Below are the code and all the weights of a small trained network. Each question names an input and a class and asks about switching units off, where a switched-off unit gives its printed mean instead of its output.

import numpy as np


def w(rows, s, z=0):
    codes = np.array(rows[::2]) - 128.0
    scale = np.full(codes.shape[1], s)
    scale[-1] = z or s
    return codes * scale


def f(y):
    return y / 2 * (1 + np.tanh(0.7978845608 * (y + 0.044715 * y**3)))


def log_softmax(a):
    a = a - a.max(-1, keepdims=True)
    return a - np.log(np.exp(a).sum(-1, keepdims=True))


def net(x, mask):
    res = np.array(x, float).reshape(1, 8) / 4 @ E
    y = f(res @ A[0][:, :-1].T + A[0][:, -1])
    res = res + np.where(mask, y, B[0][:, -1]) @ B[0][:, :-1]
    return log_softmax(res[-1] @ U[:, :-1].T + U[:, -1])


A, B = {}, {}
E = w([
[180,137,151,162,161,64,178,147,208],'x0',
[132,189,125,198,144,110,129,91,71],'x1',
[125,130,129,135,116,131,127,132,133],'x2',
[126,126,131,130,129,129,128,126,127],'x3',
[194,135,254,130,126,167,87,160,96],'x4',
[134,146,88,170,186,215,147,206,134],'x5',
[218,156,87,121,104,179,80,56,188],'x6',
[136,101,100,156,145,78,4,180,135],'x7',
],0.0075)
A[0] = w([
[190,100,185,131,144,146,125,144,92,37],'n0',
[105,110,42,145,143,109,147,120,133,77],'n1',
[140,35,134,2,95,146,134,175,185,91],'n2',
[188,148,97,115,133,153,98,64,160,60],'n3',
[84,113,144,131,120,106,155,181,69,84],'n4',
[122,131,146,120,138,141,199,100,151,44],'n5',
[133,135,99,112,134,81,66,175,146,76],'n6',
[118,61,121,90,127,180,137,176,183,101],'n7',
[131,158,80,157,164,202,138,212,125,46],'n8',
[123,138,82,166,175,222,147,177,137,58],'n9',
[91,128,115,70,127,184,103,117,43,155],'n10',
[94,137,66,111,143,111,139,118,145,63],'n11',
[105,108,166,58,66,42,101,34,126,8],'n12',
[125,109,120,150,130,111,71,150,140,49],'n13',
[63,100,116,90,90,207,91,107,44,2],'n14',
[118,180,136,93,113,174,201,101,141,128],'n15',
[162,118,242,119,139,161,84,146,132,39],'n16',
[122,148,154,119,95,159,201,113,126,100],'n17',
[84,112,156,127,162,87,145,161,74,43],'n18',
[85,134,71,147,119,116,140,110,160,81],'n19',
[100,132,156,128,162,82,163,163,136,88],'n20',
[119,141,150,102,129,161,187,88,128,37],'n21',
[110,83,48,102,132,102,149,99,152,112],'n22',
[177,147,167,162,186,55,190,151,208,8],'n23',
[200,167,84,139,96,165,92,89,159,30],'n24',
[138,143,92,167,145,100,34,139,138,57],'n25',
[120,139,137,117,117,165,203,78,124,54],'n26',
[94,129,53,109,159,100,145,103,146,25],'n27',
[112,132,111,144,148,89,52,161,154,54],'n28',
[162,145,201,103,157,148,102,140,109,41],'n29',
[152,208,112,203,139,90,135,87,47,77],'n30',
[63,110,154,144,143,79,153,193,80,35],'n31',
[158,148,152,140,137,77,161,141,197,219],'n32',
],0.0094,0.0088)
B[0] = w([
[142,162,169,131,51,140,144,148,108,143],'n0',
[156,192,179,110,66,156,146,171,90,151],'n1',
[94,135,109,255,175,164,174,71,75,182],'n2',
[62,69,124,68,142,179,204,108,179,164],'n3',
[130,100,107,90,123,169,151,100,183,165],'n4',
[190,73,86,134,72,145,96,135,89,135],'n5',
[147,79,119,120,128,137,110,150,64,156],'n6',
[107,131,134,181,150,112,146,88,110,160],'n7',
[178,116,170,116,160,29,159,83,140,177],'n8',
[215,134,194,102,172,16,144,81,150,180],'n9',
[143,176,74,142,125,123,73,135,179,205],'n10',
[154,166,152,135,81,150,164,154,113,135],'n11',
[208,132,179,119,199,18,166,98,148,176],'n12',
[148,71,116,131,77,105,130,137,81,133],'n13',
[224,148,43,144,34,117,71,96,191,154],'n14',
[103,69,130,106,155,104,54,182,77,193],'n15',
[122,201,171,102,58,151,172,173,96,174],'n16',
[129,76,115,114,137,116,68,181,82,166],'n17',
[123,91,124,81,115,182,211,94,177,150],'n18',
[147,170,185,113,78,150,154,161,111,145],'n19',
[134,122,110,107,103,156,122,83,182,147],'n20',
[160,47,117,116,77,114,134,179,87,137],'n21',
[116,192,206,122,87,156,128,176,107,173],'n22',
[215,143,26,150,29,125,65,76,170,167],'n23',
[70,69,154,58,122,198,207,89,204,164],'n24',
[123,61,135,112,139,143,133,162,84,170],'n25',
[141,73,126,122,128,118,101,174,89,153],'n26',
[153,168,180,130,42,171,183,144,99,137],'n27',
[159,47,116,118,106,135,112,165,52,154],'n28',
[133,168,160,125,66,136,177,167,118,146],'n29',
[83,122,123,228,165,165,169,91,83,187],'n30',
[109,77,137,61,124,183,190,91,195,168],'n31',
[87,163,83,133,138,138,71,141,139,253],'n32',
],0.0096,0.0075)
U = w([
[124,211,198,113,63,161,157,179,106,89],'0',
[92,70,126,61,124,183,174,92,201,85],'1',
[131,41,112,116,121,111,87,184,61,92],'2',
[175,141,182,123,166,12,151,81,152,90],'3',
[151,174,41,157,74,130,71,109,179,80],'4',
[81,158,141,127,157,127,103,137,134,252],'5',
[84,138,125,249,153,161,158,83,82,106],'6',
[79,172,132,110,163,122,100,143,135,236],'7',
],0.012,0.019)

Each question gives the input, the list of numbers given to net, and the class t.
The units are the neurons (one row each of A and B). Each row of codes is followed by its name. A weight is (code - 128) times the scale printed after its matrix; where a second scale follows, it is the last column's (A, B and U).
mask holds one flag per neuron, in row order. A switched-off neuron (its flag False) gives its mean, the last column of its row in B, instead of its output. The means were averaged over made-up inputs and are rounded, as every weight is.
A unit's drop is (log p(t) with every unit on - log p(t) with that unit switched off) / (log p(t) with every unit on - log p(t) with every unit switched off).
The circuit of an input: a set's keep is (log p(t) with only the set's units on - log p(t) with every unit switched off) / (log p(t) with every unit on - log p(t) with every unit switched off). Starting from the 12 units with the biggest drops (on a tie, the unit counted first), units are removed one at a time, each time the one whose removal leaves the highest keep (on an exact tie, the one counted first), for as long as the keep stays at least 0.8.
circuit, biggest first: the units of the circuit, biggest drop first
most important unit: the unit with the biggest drop
k most important neurons: the k neurons with the biggest drops, biggest first
drop when u is switched off: that unit's drop, to one decimal
input [-7,1,-3,6,-5,0,-2,3], class 4: 2 most important neurons : [n14; n10]
input [1,-4,1,1,-2,4,-7,-8], class 2: circuit, biggest first : [n15; n17]
input [-3,7,7,-7,4,1,6,8], class 2: 2 most important neurons : [n25; n28]
input [8,-7,6,-4,-8,8,7,-5], class 0: most important unit : n22
input [8,7,3,1,8,8,-8,2], class 0: 2 most important neurons : [n16; n0]
input [2,6,1,-3,5,7,-8,6], class 1: circuit, biggest first : [n31; n18]
input [8,3,-2,-5,-7,-7,4,1], class 4: 4 most important neurons : [n23; n32; n9; n8]
input [-6,6,1,-1,1,-5,-1,-3], class 4: 3 most important neurons : [n14; n10; n2]
input [6,4,5,2,-7,7,2,1], class 0: 2 most important neurons : [n1; n19]
input [-8,-3,4,1,-2,-7,0,0], class 4: 3 most important neurons : [n14; n10; n9]
input [2,3,0,-5,-8,5,1,-8], class 0: 2 most important neurons : [n1; n22]
input [0,5,-4,-7,-2,-5,5,7], class 2: circuit, biggest first : [n25; n28]
input [-1,3,6,-2,7,-3,-6,-8], class 2: circuit, biggest first : [n17; n15]
input [8,-1,-6,8,2,2,6,5], class 4: circuit, biggest first : [n23]
input [-2,-7,3,2,7,-2,-1,6], class 0: 2 most important neurons : [n16; n29]
input [0,-5,1,6,-8,-8,-5,4], class 0: circuit, biggest first : [n22; n27]
input [-1,-7,0,-1,6,7,4,3], class 3: 3 most important neurons : [n9; n8; n30]
input [-1,8,-6,-8,1,-8,5,6], class 3: 2 most important neurons : [n12; n2]
input [-8,-6,0,-6,-6,-8,4,6], class 3: 2 most important neurons : [n12; n32]
input [3,-7,-3,4,-2,6,8,3], class 1: circuit, biggest first : [n24]
input [-8,-2,-7,5,6,4,-2,7], class 4: 3 most important neurons : [n14; n10; n15]
input [-5,-3,-5,1,-2,6,5,0], class 3: 3 most important neurons : [n9; n8; n32]
input [-7,4,-4,-4,2,-4,7,4], class 1: circuit, biggest first : [n24; n3]
input [-8,6,-3,1,5,8,-4,-6], class 3: drop when n8 is switched off : 0.4
input [-8,0,8,6,-2,-3,-1,-1], class 4: drop when n9 is switched off : 0.0
input [-4,-8,7,2,7,-5,-4,3], class 6: drop when n7 is switched off : 0.1
input [-8,0,7,-5,-5,4,-6,-6], class 4: circuit, biggest first : [n14]
